Here is a tiny trained network, its code and every weight. The questions are about switching its units off for an input and a class, where a switched-off unit gives its printed mean instead of its output.

import numpy as np


def w(rows, s, z=0):
    codes = np.array(rows[::2]) - 128.0
    scale = np.full(codes.shape[1], s)
    scale[-1] = z or s
    return codes * scale


def f(y):
    return np.maximum(y, 0)


def log_softmax(a):
    a = a - a.max(-1, keepdims=True)
    return a - np.log(np.exp(a).sum(-1, keepdims=True))


def net(x, mask):
    res = np.array(x, float).reshape(1, 3) / 4 @ E
    y = f(res @ A[0][:, :-1].T + A[0][:, -1])
    res = res + np.where(mask, y, B[0][:, -1]) @ B[0][:, :-1]
    return log_softmax(res[-1] @ U[:, :-1].T + U[:, -1])


A, B = {}, {}
E = w([
[193,69,73,149,155,151,170,77,91,53],'x0',
[115,115,183,207,75,136,110,86,154,74],'x1',
[155,75,95,135,125,250,114,184,199,136],'x2',
],0.016)
A[0] = w([
[135,183,103,180,164,70,182,61,70,82,102],'N0',
[192,99,59,17,202,125,208,114,70,150,125],'N1',
[167,100,163,191,106,151,111,61,115,96,149],'N2',
[254,77,76,161,126,231,176,173,177,101,83],'N3',
[90,130,125,105,109,76,194,94,71,22,133],'N4',
[161,109,117,245,31,127,162,92,140,31,175],'N5',
[200,169,163,125,193,70,182,87,35,93,75],'N6',
[118,159,147,251,100,75,103,83,143,93,118],'N7',
[138,62,160,179,72,109,148,58,137,84,85],'N8',
[220,91,128,84,146,165,173,68,92,43,2],'N9',
[107,214,195,141,160,60,148,71,50,142,67],'N10',
[203,136,76,67,197,110,164,163,137,112,109],'N11',
[153,84,115,120,166,158,199,65,85,54,73],'N12',
[139,163,80,45,174,109,140,137,44,159,191],'N13',
[212,39,22,176,230,81,207,88,91,27,32],'N14',
],0.0089,0.0023)
B[0] = w([
[120,118,102,169,166,184,200,142,181,64,194],'N0',
[218,39,89,152,22,40,102,29,3,142,222],'N1',
[148,43,89,78,45,91,51,77,70,140,184],'N2',
[115,41,51,143,227,195,227,99,203,6,233],'N3',
[139,77,77,171,188,194,197,141,222,71,188],'N4',
[165,72,94,175,77,88,53,80,39,187,217],'N5',
[151,83,92,173,170,243,195,159,108,38,199],'N6',
[149,145,120,155,51,46,60,118,52,183,192],'N7',
[140,115,80,224,68,97,130,53,84,102,186],'N8',
[72,230,230,56,141,117,127,238,208,200,202],'N9',
[98,154,96,87,238,164,213,183,150,51,206],'N10',
[154,107,63,155,3,98,99,51,58,120,188],'N11',
[66,170,160,125,128,22,112,148,179,177,201],'N12',
[206,89,131,132,103,30,56,121,46,149,202],'N13',
[105,215,245,22,213,17,111,159,236,218,251],'N14',
],0.0072,0.021)
U = w([
[199,61,36,162,49,72,96,67,52,97,105],'0',
[153,62,24,149,189,216,225,132,180,2,3],'1',
[88,198,205,69,118,58,102,193,197,193,174],'2',
],0.012,0.0025)

Each question gives the input, the list of numbers given to net, and the class t.
The units are the neurons (one row each of A and B). Each row of codes is followed by its name. A weight is (code - 128) times the scale printed after its matrix; where a second scale follows, it is the last column's (A, B and U).
mask holds one flag per neuron, in row order. A switched-off neuron (its flag False) gives its mean, the last column of its row in B, instead of its output. The means were averaged over made-up inputs and are rounded, as every weight is.
A unit's drop is (log p(t) with every unit on - log p(t) with that unit switched off) / (log p(t) with every unit on - log p(t) with every unit switched off).
The circuit of an input: a set's keep is (log p(t) with only the set's units on - log p(t) with every unit switched off) / (log p(t) with every unit on - log p(t) with every unit switched off). Starting from the 12 units with the biggest drops (on a tie, the unit counted first), units are removed one at a time, each time the one whose removal leaves the highest keep (on an exact tie, the one counted first), for as long as the keep stays at least 0.8.
units of the circuit, in order: the units of the circuit, biggest drop first
k most important neurons: the k neurons with the biggest drops, biggest first
drop when u is switched off: that unit's drop, to one decimal
input [7,-5,6], class 2: 4 most important neurons	N14, N9, N12, N6
input [6,4,-7], class 1: 3 most important neurons	N6, N4, N0
input [5,-3,1], class 2: units of the circuit, in order	N14
input [-1,4,5], class 1: 2 most important neurons	N1, N3
input [-8,5,8], class 1: 2 most important neurons	N14, N9
input [-6,2,6], class 1: 3 most important neurons	N14, N9, N12
input [-4,-1,1], class 2: 4 most important neurons	N3, N1, N6, N5
input [-2,-6,-7], class 1: 2 most important neurons	N10, N6
input [-7,7,2], class 0: 2 most important neurons	N14, N9
input [8,4,-6], class 2: 4 most important neurons	N14, N9, N12, N3
input [-2,-8,8], class 0: 2 most important neurons	N1, N11
input [6,-1,5], class 2: 4 most important neurons	N14, N9, N12, N6
input [0,-8,8], class 0: 3 most important neurons	N1, N11, N10
input [-2,-6,-8], class 1: units of the circuit, in order	N10
input [7,-4,6], class 2: drop when N9 is switched off	0.6
input [5,1,-2], class 2: drop when N13 is switched off	0.0
input [2,-6,-8], class 1: drop when N10 is switched off	0.6
